Here is a tiny trained network, its code and every weight. The questions are about switching its units off for an input and a target symbol, where a switched-off unit gives its printed mean instead of its output.

import numpy as np


def w(rows, s, z=0):
    codes = np.array(rows[::2]) - 128.0
    scale = np.full(codes.shape[1], s)
    scale[-1] = z or s
    return codes * scale


def norm(h):
    return h / np.sqrt((h * h).mean(-1, keepdims=True) + 1e-5)


def f(y):
    return np.maximum(y, 0)


def softmax(a):
    e = np.exp(a - a.max(-1, keepdims=True))
    return e / e.sum(-1, keepdims=True)


def log_softmax(a):
    a = a - a.max(-1, keepdims=True)
    return a - np.log(np.exp(a).sum(-1, keepdims=True))


def net(x, mask):
    ids = ['γδμξπτψ'.index(c) for c in x.split()]
    T = len(ids)
    res = E[ids] + P[:T]
    u = 0
    for l in range(2):
        q, k, v = (norm(res) @ M[l].T for M in (Q, K, V))
        z = softmax(np.where(np.tri(T) > 0, q @ k.T / 2**0.5, -1e9)) @ v
        res = res + np.where(mask[u], z, O[l][:, -1]) @ O[l][:, :-1]
        u += 1
        y = f(norm(res) @ A[l][:, :-1].T + A[l][:, -1])
        res = res + np.where(mask[u : u + 8], y, B[l][:, -1]) @ B[l][:, :-1]
        u += 8
    return log_softmax(norm(res)[-1] @ U[:, :-1].T + U[:, -1])


Q, K, V, O, A, B = {}, {}, {}, {}, {}, {}
E = w([
[170,88,103,144,183],'γ',
[169,155,53,71,123],'δ',
[161,118,196,30,184],'μ',
[160,152,50,124,64],'ξ',
[171,114,254,53,72],'π',
[161,119,132,169,75],'τ',
[85,160,134,100,132],'ψ',
],0.0053)
P = w([
[71,233,224,93,47],'0',
[56,179,218,64,31],'1',
[63,177,217,91,51],'2',
[57,117,189,84,73],'3',
[81,116,182,113,97],'4',
[87,93,168,128,107],'5',
[99,85,156,153,118],'6',
[117,78,144,170,136],'7',
[135,72,134,184,155],'8',
[159,75,131,206,173],'9',
[156,108,118,250,178],'10',
[181,161,102,242,160],'11',
],0.0024)
Q[0] = w([
[103,51,27,169,92],'L0H0',
[254,186,70,208,124],'L0H0',
],0.0067)
K[0] = w([
[170,112,113,86,78],'L0H0',
[255,104,101,166,141],'L0H0',
],0.013)
V[0] = w([
[83,112,11,96,211],'L0H0',
[205,135,112,2,45],'L0H0',
],0.0035)
O[0] = w([
[153,76,160,43,3,15],'L0H0',
[227,219,129,202,145,251],'L0H0',
],0.0038,0.0024)
A[0] = w([
[116,159,113,183,82,43],'L0N0',
[137,133,137,144,220,15],'L0N1',
[1,105,133,58,104,139],'L0N2',
[150,157,87,85,124,26],'L0N3',
[188,140,119,48,143,19],'L0N4',
[119,128,147,164,97,185],'L0N5',
[113,100,45,177,79,247],'L0N6',
[50,216,146,126,148,22],'L0N7',
],0.0057,0.0013)
B[0] = w([
[134,93,111,73,190,213],'L0N0',
[97,187,115,82,98,211],'L0N1',
[53,72,2,90,28,174],'L0N2',
[96,76,219,143,139,169],'L0N3',
[91,113,107,204,180,187],'L0N4',
[107,108,73,140,158,200],'L0N5',
[113,145,159,89,207,251],'L0N6',
[53,128,128,93,126,192],'L0N7',
],0.0048,0.0026)
Q[1] = w([
[155,92,147,131,189],'L1H0',
[155,153,248,93,143],'L1H0',
],0.013)
K[1] = w([
[195,3,130,87,145],'L1H0',
[116,53,192,243,161],'L1H0',
],0.0075)
V[1] = w([
[156,145,254,112,180],'L1H0',
[102,74,192,216,61],'L1H0',
],0.0046)
O[1] = w([
[132,150,23,135,114,231],'L1H0',
[174,175,121,2,106,2],'L1H0',
],0.0072,0.0032)
A[1] = w([
[175,157,96,113,169,146],'L1N0',
[142,82,84,125,105,55],'L1N1',
[138,117,104,197,79,220],'L1N2',
[3,75,103,72,62,247],'L1N3',
[104,74,100,116,135,151],'L1N4',
[139,172,214,71,165,2],'L1N5',
[85,72,144,130,131,183],'L1N6',
[99,177,121,36,153,93],'L1N7',
],0.0072,0.0021)
B[1] = w([
[132,113,151,108,147,206],'L1N0',
[118,156,97,118,128,138],'L1N1',
[149,102,147,80,104,254],'L1N2',
[12,52,114,80,63,192],'L1N3',
[93,132,127,126,101,174],'L1N4',
[90,115,169,94,183,140],'L1N5',
[129,143,136,92,122,180],'L1N6',
[166,92,152,146,63,152],'L1N7',
],0.011,0.0043)
U = w([
[156,116,55,171,100,67],'γ',
[160,108,158,242,90,90],'δ',
[100,166,118,199,194,208],'μ',
[148,182,73,72,173,78],'ξ',
[237,136,151,96,59,232],'π',
[123,132,254,67,175,1],'τ',
[47,93,112,86,76,173],'ψ',
],0.0092,0.0026)

Each question gives the input, a string of symbols that net reads in full, and the target symbol t.
The units are the heads (2 rows each of Q, K, V and O) and the neurons (one row each of A and B). Each row of codes is followed by its name. A weight is (code - 128) times the scale printed after its matrix; where a second scale follows, it is the last column's (O, A, B and U).
mask holds one flag per unit, layer by layer, with each layer's heads first. A switched-off unit (its flag False) gives its mean, the last column of its rows in O or B, instead of its output. The means were averaged over made-up inputs and are rounded, as every weight is.
A unit's drop is (log p(t) with every unit on - log p(t) with that unit switched off) / (log p(t) with every unit on - log p(t) with every unit switched off).
The circuit of an input: a set's keep is (log p(t) with only the set's units on - log p(t) with every unit switched off) / (log p(t) with every unit on - log p(t) with every unit switched off). Starting from the 12 units with the biggest drops (on a tie, the unit counted first), units are removed one at a time, each time the one whose removal leaves the highest keep (on an exact tie, the one counted first), for as long as the keep stays at least 0.8.
units of the circuit, in order: the units of the circuit, biggest drop first
unit that matters most: the unit with the biggest drop
k most important neurons: the k neurons with the biggest drops, biggest first
top k neurons in layer l: the k neurons of layer l with the biggest drops, biggest first
input ψ π ξ γ π π γ, target ξ: units of the circuit, in order -> (L1H0 L1N3 L0N1)
input μ μ μ τ τ, target γ: units of the circuit, in order -> (L1H0 L0H0 L1N3)
input π τ ξ, target μ: unit that matters most -> L0H0
input μ μ μ ξ γ γ δ γ γ μ, target μ: units of the circuit, in order -> (L1N2 L1N3)
input ψ π μ δ, target ξ: units of the circuit, in order -> (L0H0 L1N3)
input γ ψ π ξ μ π μ ξ, target ξ: units of the circuit, in order -> (L0N6 L1N3)
input δ δ γ π τ γ μ γ γ μ, target μ: 2 most important neurons -> (L1N2 L0N4)
input τ μ μ μ γ, target γ: units of the circuit, in order -> (L1H0 L1N3 L0N6)
input γ τ π γ, target μ: units of the circuit, in order -> (L0H0 L1N3)
input δ γ δ π ξ γ π μ, target π: top 3 neurons in layer 0 -> (L0N1 L0N6 L0N0)
input μ ψ τ, target τ: top 3 neurons in layer 0 -> (L0N2 L0N5 L0N0)
input π τ π δ μ, target π: units of the circuit, in order -> (L1H0 L1N7)
input ψ μ δ, target τ: top 2 neurons in layer 1 -> (L1N2 L1N3)
input μ μ π τ, target ξ: 2 most important neurons -> (L1N3 L0N0)
input τ ψ γ, target μ: 4 most important neurons -> (L0N2 L1N3 L0N1 L1N2)
input ξ μ μ ψ ψ γ, target τ: 2 most important neurons -> (L0N2 L1N3)
input τ τ μ γ π π τ δ, target ξ: units of the circuit, in order -> (L1N3)
input δ δ ξ, target π: units of the circuit, in order -> (L0H0 L1N2 L1N3)
input μ τ μ ξ ξ, target γ: top 2 neurons in layer 0 -> (L0N6 L0N2)
input ξ δ π π τ τ μ γ τ ψ δ, target μ: 3 most important neurons -> (L0N6 L1N3 L1N2)
input ψ ξ μ δ, target δ: units of the circuit, in order -> (L0H0 L1N3 L1H0 L0N0)
input μ μ γ δ, target γ: 4 most important neurons -> (L1N3 L0N2 L0N7 L0N4)
input ξ δ δ, target δ: units of the circuit, in order -> (L1H0 L0H0 L1N3)
